A =
[[132 143 116 146 122 111 105 141 119 125 137 116 102]
 [124 121 119 110 125 133 132 129 132 132 121 138 136]
 [147 141 138 102 121 127 110 135 107 154 112 143 124]
 [146 121 132 141 149 136 128 140 118 124 135 126 134]
 [152 117 124 127 140 154 126 149 129 153 129 149 128]
 [144 122 114 132 138 136 117 147 133 140 156 140 128]
 [113 124 123 148 145 131 129 121 136 120 130 153 141]]
The second-last entry, reading row by row -> 153
The 3rd-last entry, reading row by row: 130
The entry in the top-left corner?
Answer: 132
The third entry on the main diagonal: 138
The largest entry?
Answer: 156
The first entry of the largest entry's row?
Answer: 144
The entry just left of the largest entry is 140
The 2nd entry on the diagonal from the top-right corner?
Answer: 138
The entry directly above 107 -> 132
The third entry on the diagonal from the top-right corner?
Answer: 112
The bottom-left entry?
Answer: 113
The smallest entry in the last column -> 102
The last entry, reading row by row?
Answer: 141
The top entry of the column that holds the largest entry?
Answer: 137
The entry directly above the centre entry?
Answer: 110
The entry just right of the centre entry -> 140
The entry just left of the centre entry -> 136
The entry just right of 114: 132
The entry directly above 145 is 138
The median of all entries -> 131
The fourth entry, reading row by row?
Answer: 146
The entry directly above 112?
Answer: 121
The entry just right of the largest entry is 140
The entry just right of 123?
Answer: 148

[[134 125 135 132 150]
 [136 123 134 131 149]
 [126 126 138 136 149]
 [133 125 135 135 149]]
Rows and columns are numbered from 0.
The entry in the top-right corner -> 150
The bottom-left entry is 133
The entry at row 0, column 2: 135
The bottom-right entry is 149
The entry in row 1 and column 0?
Answer: 136
The entry in row 1 and column 1 is 123
The entry in row 2 and column 0?
Answer: 126

[132 144 110 129 123 136 121 119 154 141 123 106 140 125 105 154]
The entry just right of 136 is 121
Give the first entry from the left.
132
The second entry from the left: 144
The third entry from the left: 110
Give the last entry.
154

arr =
array([[132, 128, 139, 127, 127, 132, 129, 127, 123, 125, 130, 137, 131,
        132, 123, 130],
       [132, 127, 122, 128, 129, 127, 137, 128, 129, 132, 126, 131, 131,
        123, 118, 128],
       [127, 122, 118, 139, 130, 129, 142, 126, 130, 114, 127, 126, 130,
        125, 130, 125],
       [124, 127, 132, 109, 124, 123, 124, 126, 123, 121, 123, 127, 129,
        120, 122, 128],
       [115, 123, 120, 121, 135, 129, 139, 127, 132, 142, 129, 133, 119,
        132, 115, 124],
       [126, 128, 153, 121, 129, 129, 121, 128, 121, 141, 124, 129, 132,
        132, 130, 127],
       [137, 121, 134, 133, 131, 130, 132, 128, 126, 131, 127, 136, 128,
        124, 125, 130],
       [131, 128, 135, 127, 140, 126, 122, 128, 132, 133, 132, 122, 132,
        131, 133, 127],
       [114, 133, 121, 134, 137, 134, 117, 128, 127, 135, 127, 126, 131,
        122, 128, 126],
       [129, 136, 119, 124, 130, 128, 128, 129, 122, 126, 129, 131, 136,
        118, 133, 127],
       [142, 121, 123, 101, 124, 128, 130, 127, 124, 120, 128, 128, 130,
        127, 140, 125],
       [143, 123, 136, 127, 131, 130, 124, 127, 132, 127, 131, 130, 126,
        128, 130, 131]])
Which number is the largest entry?
A: 153
Which number is the entry just right of the smallest entry?
A: 124
The entry just right of the largest entry -> 121
Which number is the entry just left of the smallest entry?
A: 123
